arr = (134, 140, 102, 128, 124, 124, 132, 120, 133, 118)
arr[0]	134
arr[3]	128
arr[5]	124
arr[7]	120
arr[9]	118

W = [[125, 137, 134, 110, 112, 128, 127, 118, 121, 132, 132, 115, 142, 122, 126, 140], [122, 145, 122, 121, 109, 130, 127, 121, 122, 131, 124, 107, 149, 127, 121, 129], [137, 136, 136, 132, 109, 114, 133, 124, 146, 133, 129, 124, 135, 122, 130, 147], [144, 141, 132, 144, 107, 108, 137, 128, 152, 134, 117, 125, 143, 127, 129, 146], [130, 135, 131, 129, 109, 120, 125, 122, 143, 132, 142, 119, 135, 121, 140, 137], [136, 140, 136, 129, 111, 118, 135, 125, 139, 136, 111, 122, 142, 123, 125, 147], [128, 144, 124, 131, 107, 122, 128, 124, 134, 131, 126, 109, 148, 126, 131, 131], [137, 138, 134, 130, 110, 116, 132, 125, 144, 133, 120, 124, 137, 123, 131, 145], [136, 145, 126, 134, 107, 120, 135, 125, 135, 131, 116, 113, 147, 127, 119, 136], [133, 140, 128, 130, 109, 119, 131, 123, 140, 131, 128, 118, 144, 125, 130, 137], [122, 140, 120, 123, 108, 128, 121, 119, 129, 127, 143, 105, 143, 126, 132, 125], [122, 137, 127, 117, 112, 129, 124, 119, 127, 132, 136, 111, 140, 124, 130, 134], [127, 130, 142, 108, 112, 124, 130, 117, 131, 137, 134, 123, 132, 116, 128, 151]]
Indices start at 0.
(0, 0) => 125
(1, 6) => 127
(2, 13) => 122
(4, 11) => 119
(5, 3) => 129
(8, 9) => 131
(10, 3) => 123
(0, 13) => 122
(9, 6) => 131
(8, 4) => 107
(1, 0) => 122
(10, 13) => 126
(3, 12) => 143
(0, 15) => 140
(6, 4) => 107
(6, 8) => 134
(12, 1) => 130
(9, 1) => 140
(11, 6) => 124
(11, 2) => 127
(2, 11) => 124
(12, 7) => 117
(7, 1) => 138
(8, 12) => 147
(2, 14) => 130
(4, 2) => 131
(10, 12) => 143
(4, 7) => 122
(12, 11) => 123
(11, 14) => 130
(0, 5) => 128
(9, 14) => 130
(5, 4) => 111
(1, 13) => 127
(2, 3) => 132
(3, 5) => 108
(5, 7) => 125

X =
132	101	105	103	133	144	146	130	133	137	104	152	113	152	118	129
107	119	110	120	109	128	118	118	121	113	145	126	107	132	138	101
126	102	120	145	151	125	118	119	126	127	122	145	141	116	117	125
148	109	141	126	126	122	114	103	138	150	110	128	115	110	144	119
102	102	105	135	151	147	117	151	126	151	111	152	148	108	134	144
110	110	107	113	153	147	154	152	101	150	126	154	119	109	108	106
135	130	147	142	119	136	131	134	108	126	120	110	154	147	145	138
117	138	127	145	115	104	101	132	137	125	146	112	124	143	109	120
124	147	102	146	118	118	111	112	138	122	138	130	108	106	129	145
135	145	117	112	106	118	110	102	117	147	147	108	103	131	128	102
Indices start at 0.
(0, 0)	132
(7, 3)	145
(5, 0)	110
(7, 12)	124
(1, 8)	121
(8, 13)	106
(3, 13)	110
(0, 13)	152
(9, 12)	103
(3, 15)	119
(9, 7)	102
(7, 10)	146
(8, 15)	145
(2, 9)	127
(9, 8)	117
(9, 10)	147
(8, 6)	111
(1, 1)	119
(3, 8)	138
(2, 7)	119
(2, 15)	125
(6, 12)	154
(1, 11)	126
(6, 11)	110
(9, 3)	112
(2, 12)	141
(8, 1)	147
(9, 11)	108
(5, 8)	101
(6, 3)	142
(1, 9)	113
(2, 4)	151
(3, 7)	103
(7, 2)	127
(9, 15)	102
(5, 3)	113

A =
[[140 118 113 136 137 129 135 128 130 114]
 [133 118 121 139 139 123 124 129 114 120]
 [127 126 122 129 126 129 133 131 122 126]
 [135 111 135 126 120 140 114 104 139 127]
 [133 128 123 133 135 123 124 134 132 132]
 [132 110 129 144 109 132 116 118 134 124]
 [138 125 121 116 136 137 117 130 111 124]
 [131 126 125 107 130 149 118 121 118 120]
 [109 131 130 152 119 129 114 124 134 135]
 [119 120 120 132 118 119 121 128 127 135]
 [129 106 118 129 123 135 124 130 155 118]
 [118 131 126 140 113 124 116 145 116  99]
 [129 127 132 120 136 135 117 115 112 131]
 [109 125 135 121 123 126 131 121 129 125]
 [136 116 136 116 111 115 134 149 124 108]]
Rows and columns are counted from 0.
row 0 col 0: 140
row 14 col 3: 116
row 7 col 4: 130
row 1 col 4: 139
row 7 col 3: 107
row 14 col 9: 108
row 0 col 9: 114
row 1 col 8: 114
row 0 col 3: 136
row 8 col 2: 130
row 0 col 1: 118
row 12 col 2: 132
row 5 col 5: 132
row 3 col 7: 104
row 11 col 7: 145
row 4 col 3: 133
row 13 col 4: 123
row 12 col 6: 117
row 0 col 4: 137
row 14 col 5: 115
row 13 col 8: 129
row 9 col 5: 119
row 2 col 5: 129
row 0 col 2: 113
row 13 col 2: 135
row 12 col 5: 135
row 0 col 7: 128
row 4 col 8: 132
row 6 col 9: 124
row 5 col 0: 132
row 6 col 6: 117
row 11 col 8: 116
row 4 col 7: 134
row 10 col 6: 124
row 1 col 6: 124
row 6 col 7: 130
